What each symbol does to the states:
state | γ φ
q43 | q572 q963
q964 | q117 q579
q340 | q615 q302
q795 | q169 q247
q35 | q743 q650
q730 | q526 q799
q351 | q926 q849
q615 | q307 q362
q247 | q351 q795
q963 | q435 q43
q289 | q440 q463
q829 | q799 q526
q650 | q820 q35
q743 | q730 q347
q431 | q463 q440
q362 | q302 q615
q794 | q559 q545
q347 | q650 q743
q490 | q545 q559
q549 | q247 q169
q302 | q777 q340
q580 | q829 q894
q463 | q774 q289
q473 | q431 q662
q799 | q347 q730
q577 | q963 q572
q572 | q964 q577
q579 | q577 q964
q849 | q795 q351
q440 | q662 q431
q117 | q549 q560
q777 | q75 q217
q545 | q96 q794
q307 | q580 q85
q526 | q894 q829
q707 | q43 q435
q75 | q707 q334
q559 | q473 q490
q560 | q579 q117
q894 | q85 q580
q435 | q334 q707
q96 | q849 q926
q217 | q340 q777
q334 | q217 q75
q662 | q490 q473
q85 | q362 q307
q926 | q794 q96
q169 | q560 q549
q820 | q289 q774
q774 | q35 q820

In the rows, zero is written as 23.

The rows follow the links: the fewer symbols apart two states are, the more alike their rows tend to be.

Rows with their states:
 26   22   18   24   14   29   29   15   14   20   33   33   31   11    6   29   35   27   24   37   21   19   25   19   14   22   25   11   26   27   26   33   35   30   25   15   17   13
state: q926
 25   42   37   22   39   21   21   28   29   21    9   17   16   23   26   35   34   14   22   22   29   21   18   17   31   21   22   25   29   23   15   12   24   26   29   13   32   29
state: q849
 25    7   27   12   27   11   22   19   24   22   16   18   21   20   29    8   15   16   21   11   40   29   28   36   36   28   26   30   21   25   17   19   20   12   21   21   22   12
state: q730
 22   10   21   11   27   19   21   22   21   15   19   17   20   14   24   13    8   20   20    6   32   33   22   26   30   31   25   30   11   26   21   23   18   10   14   31   18    6
state: q894
 32   19   15   27   15   34   21   23   21   16   29   17   13   12   16   44   22   31   33   23   22   10   21   12   22   28   30   25   20   20   19   24   30    9   16   19   21   14
state: q440
 29   18   21   25   18   31   26   19   15   17   37   31   33   13   10   31   38   31   28   37   18   19   25   22   18   19   21    5   30   25   25   31   34   27   24   13   18   20
state: q794
 23   26   15   26   12   27   30   14   15   25   28   33   30   10    3   27   32   20   22   38   24   21   25   16   14   25   26   17   25   25   29   35   35   33   28   17   18   12
state: q351
 17   14   18   30   14   15   20   23   24   35   29   23   29   41   41    7   16   27   24   25   11   22   30   31   23   15   19   22   30   16   25   20   16   27   25   25   25   39
state: q307
 17   16   17   29   11   12   19   16   26   40   25   23   26   42   35   10   13   24   25   27   16   19   34   32   25   16   25   28   27   16   23   19   15   25   25   24   26   36
state: q580
 27   12    8   28    7   27   24   18   21   26   25   22   18   11   12   34   12   25   30   23   29   14   29   19   23   30   36   33   15   21   20   29   28   11   18   23   21   10
state: q820
 23    6   23   11   29   15   22   22   21   19   16   17   22   15   25   11   11   16   20    8   38   31   24   32   34   29   27   31   16   28   19   21   19   10   19   26   21    9
state: q526
 30   37   31   24   32   33   19   32   27   18   19   12   12   22   25   47   34   27   28   20   22   15   18   13   27   22   24   20   28   19   12   14   27   16   23   15   28   28
state: q545
 22   12   18   14   26   27   21   27   19   10   22   17   16   12   23   18    8   25   19    8   28   31   16   24   23   32   20   32    8   25   22   25   19   11   13   36   15    8
state: q85

Each walk starts at a row. The symbols on each line, taken left to right, move it on to the next state.
Each answer is a row, close to the row of the state it stands for.
new walk
 20   12    9   27    1   18   23   12   23   39   20   24   22   24   20   22    8   19   25   24   30   16   36   25   25   28   37   39   20   20   23   26   21   17   22   24   24   14
γ γ φ γ φ  23   11   10   27    3   24   24   14   20   33   23   22   19   17   14   28    9   22   28   24   29   15   34   25   24   30   37   38   19   22   22   29   27   14   20   25   23   12
φ φ φ φ φ γ  25   11   29   14   32    9   21   21   25   24   15   18   22   22   32   11   18   16   23   13   37   29   31   36   41   22   26   24   27   26   15   16   18   13   25   14   25   21
new walk
 18   13   14   30    4   13   24   12   23   41   18   24   24   31   25   17    7   20   24   26   26   20   37   29   29   25   35   38   24   19   24   23   18   20   24   24   27   22
γ γ γ φ φ φ  30   11   32   17   32   14   19   22   27   27   21   19   23   29   35   16   30   20   25   20   31   21   35   35   39   18   26   15   36   22   15   13   23   18   27    7   26   30
φ γ φ φ φ  30   11   31   20   29   18   19   24   25   22   28   23   23   28   33   19   34   25   29   26   24   19   32   33   36   14   23   11   37   22   15   14   25   19   26    5   28   32
new walk
 29   41   34   24   37   26   18   30   28   20   15   12   14   23   27   39   34   22   28   21   27   17   20   16   28   22   24   22   28   22   11   12   24   20   23   14   29   29
γ φ γ φ γ γ  23   43   38   18   42   18   24   23   27   22    7   19   17   22   21   28   34   10   19   23   33   26   18   22   29   23   20   24   26   26   16   14   21   28   31   14   27   27
φ γ γ γ γ  30   14   21   23   21   31   25   20   20   18   40   28   29   18   18   29   42   32   27   34   17   18   26   22   21   16   20    3   31   25   23   27   34   25   23   11   20   25
new walk
 17   15   14   29    8   11   22   13   24   42   20   23   25   35   31   13   10   22   25   25   22   17   38   32   27   20   33   34   26   17   24   22   16   24   28   23   29   29
γ γ γ φ φ φ  26   12   33   15   31   11   20   21   28   26   17   19   22   26   33   13   25   18   24   18   35   23   35   38   40   20   26   20   31   23   15   14   21   15   27   10   26   25
φ γ γ φ φ  30   15   13   27   10   34   24   20   21   21   28   18   18   11   14   41   19   27   31   22   26   13   25   16   22   27   33   30   18   21   20   28   29   10   15   20   20    9
new walk
 21   40   37   15   39   14   24   22   27   18    7   22   22   22   18   21   32    7   16   22   36   29   19   22   27   23   21   25   25   28   19   18   23   29   30   15   27   20
γ φ φ φ φ  19   36   33   12   38   14   26   20   23   18    8   25   25   15   14   13   30    7   13   23   38   33   17   23   24   27   18   24   22   29   22   23   21   30   31   20   22   15
γ φ γ φ γ γ  17   27   27   13   34   20   28   22   20   13   19   31   30   12   10    6   28   15   11   24   28   38   17   26   18   27   13   17   18   31   28   30   22   30   24   27   16   11
new walk
 32   14   30   20   29   23   22   25   23   20   34   24   27   27   31   23   38   29   32   29   20   17   29   29   32   14   22    5   36   24   18   16   28   19   24    5   25   32
φ γ φ φ  32   23   22   26   23   38   19   28   21   15   29   16   12   13   18   48   27   33   33   20   23   12   19   11   23   25   30   22   20   21   16   19   30   11   17   18   24   19
φ φ φ φ γ  33   29   25   25   26   36   19   30   24   17   24   14   13   18   23   49   31   31   31   21   21   12   17   10   25   23   25   21   24   21   14   15   28   13   20   17   27   24
new walk
 18   17   24   15   29   26   26   27   16   10   33   32   30   18   19    6   28   27   14   25   17   35   13   26   13   24   10    8   17   28   33   31   24   29   21   32   12   19
γ γ γ  19   15   20   25   21   23   19   29   22   23   37   25   29   35   37    8   23   32   21   24    4   26   20   27   15   15   12   10   25   19   29   23   18   28   19   29   18   37
φ γ γ γ γ φ  19   21   25   14   31   24   27   24   16   10   26   28   29   15   14    8   25   20   14   23   23   36   14   26   17   24   11   12   15   30   31   32   23   31   23   30   15   15
new walk
 18   15   23   23   24   24   21   28   18   17   38   28   31   29   32    6   25   32   21   23    5   28   17   29   13   15   10    8   23   22   31   26   20   27   19   30   17   32
φ φ φ γ φ  19   16   23   19   25   27   24   27   16   11   37   31   32   22   24    7   25   32   17   24    9   31   13   27   14   19   11    6   20   28   32   27   24   30   18   31   15   25
φ γ γ γ γ φ  19   33   31   10   36   19   28   20   20   17   13   27   28   13   10   12   28   11   11   24   34   37   15   25   22   27   16   21   19   32   27   25   23   30   29   26   19   12
new walk
 17   13   20   27   17   19   19   27   23   29   34   25   30   41   39    9   17   30   25   23    7   24   25   30   19   15   16   17   28   18   28   22   16   29   22   27   24   40
φ φ φ φ φ  23   16   20   19   25   30   20   30   21    9   27   17   16   16   27   21    9   28   22    8   20   28   13   19   19   31   20   29    7   22   26   23   18   12   12   37   16   13
γ γ φ γ φ  22   21   19   23   26   33   18   35   20   10   28   17   15   19   30   25   11   33   22    8   13   27    9   15   17   29   17   26   11   19   26   22   18   14    9   40   18   19
